Here is a tiny trained network, its code and every weight. The questions are about switching its units off for an input and a class, where a switched-off unit gives its printed mean instead of its output.

import numpy as np


def w(rows, s, z=0):
    codes = np.array(rows[::2]) - 128.0
    scale = np.full(codes.shape[1], s)
    scale[-1] = z or s
    return codes * scale


def f(y):
    return np.maximum(y, 0)


def log_softmax(a):
    a = a - a.max(-1, keepdims=True)
    return a - np.log(np.exp(a).sum(-1, keepdims=True))


def net(x, mask):
    res = np.array(x, float).reshape(1, 2) / 4 @ E
    y = f(res @ A[0][:, :-1].T + A[0][:, -1])
    res = res + np.where(mask, y, B[0][:, -1]) @ B[0][:, :-1]
    return log_softmax(res[-1] @ U[:, :-1].T + U[:, -1])


A, B = {}, {}
E = w([
[180,98,63,248,159,150,155,167,25],'x0',
[149,243,231,182,189,46,53,179,50],'x1',
],0.011)
A[0] = w([
[34,155,134,9,146,61,133,96,176,104],'n0',
[109,87,89,119,109,190,153,116,178,91],'n1',
[96,146,133,129,76,105,125,79,163,250],'n2',
[237,85,36,194,144,151,123,151,54,105],'n3',
[118,220,222,117,125,59,52,134,70,104],'n4',
[179,114,49,155,91,130,153,114,74,202],'n5',
[101,103,121,96,54,212,168,132,148,99],'n6',
[175,148,104,175,161,96,159,96,112,197],'n7',
[161,160,176,157,185,96,3,168,120,158],'n8',
[107,104,47,123,99,237,144,56,151,142],'n9',
[106,54,102,56,62,169,110,79,165,128],'n10',
[59,148,153,19,112,86,75,67,190,97],'n11',
[125,141,68,178,196,90,97,116,110,148],'n12',
[48,39,74,111,122,119,176,66,90,83],'n13',
[97,179,164,2,137,95,79,149,203,84],'n14',
],0.0087,0.013)
B[0] = w([
[126,81,164,170,206,152,70,183,117,204],'n0',
[187,129,103,176,133,130,137,114,90,195],'n1',
[92,182,225,3,88,159,186,56,214,237],'n2',
[110,89,146,156,188,196,115,187,171,242],'n3',
[180,139,62,135,110,113,115,66,67,233],'n4',
[132,115,136,53,149,97,138,169,182,246],'n5',
[163,120,111,155,98,84,115,124,95,196],'n6',
[146,126,140,43,159,125,125,136,132,214],'n7',
[160,173,78,74,92,82,134,125,121,236],'n8',
[189,129,120,121,124,72,77,82,128,249],'n9',
[139,129,72,103,101,76,104,122,124,231],'n10',
[134,106,145,156,180,176,82,178,103,211],'n11',
[100,141,159,105,143,130,121,160,124,189],'n12',
[146,106,91,207,127,116,110,115,56,193],'n13',
[103,90,129,155,150,133,36,193,83,202],'n14',
],0.013,0.014)
U = w([
[207,150,17,126,92,38,99,56,50,70],'0',
[124,76,140,143,224,215,76,224,110,86],'1',
[110,180,218,8,86,131,169,26,220,252],'2',
[65,106,152,200,124,179,202,63,97,94],'3',
[38,134,89,185,100,173,175,128,116,97],'4',
[76,132,138,196,68,168,213,91,125,105],'5',
],0.012,0.011)

Each question gives the input, the list of numbers given to net, and the class t.
The units are the neurons (one row each of A and B). Each row of codes is followed by its name. A weight is (code - 128) times the scale printed after its matrix; where a second scale follows, it is the last column's (A, B and U).
mask holds one flag per neuron, in row order. A switched-off neuron (its flag False) gives its mean, the last column of its row in B, instead of its output. The means were averaged over made-up inputs and are rounded, as every weight is.
A unit's drop is (log p(t) with every unit on - log p(t) with that unit switched off) / (log p(t) with every unit on - log p(t) with every unit switched off).
The circuit of an input: a set's keep is (log p(t) with only the set's units on - log p(t) with every unit switched off) / (log p(t) with every unit on - log p(t) with every unit switched off). Starting from the 12 units with the biggest drops (on a tie, the unit counted first), units are removed one at a time, each time the one whose removal leaves the highest keep (on an exact tie, the one counted first), for as long as the keep stays at least 0.8.
units of the circuit, in order: the units of the circuit, biggest drop first
top k neurons: the k neurons with the biggest drops, biggest first
drop of u: that unit's drop, to one decimal
input [-7,8], class 0: units of the circuit, in order : n4
input [-4,3], class 1: top 2 neurons : n14, n0
input [-7,-7], class 0: top 3 neurons : n10, n9, n3
input [-5,-3], class 1: top 2 neurons : n0, n11
input [-8,-8], class 0: top 3 neurons : n10, n9, n6
input [-7,7], class 0: top 3 neurons : n4, n8, n3
input [6,4], class 1: top 2 neurons : n3, n2
input [-6,6], class 0: top 2 neurons : n4, n8
input [-3,-4], class 0: top 3 neurons : n10, n3, n6
input [7,6], class 1: top 2 neurons : n3, n9
input [-8,-6], class 1: top 2 neurons : n0, n11
input [6,3], class 1: drop of n2 : 0.6
input [0,3], class 2: drop of n13 : 0.2
input [-5,-6], class 0: units of the circuit, in order : n10
input [8,1], class 1: drop of n13 : 0.0
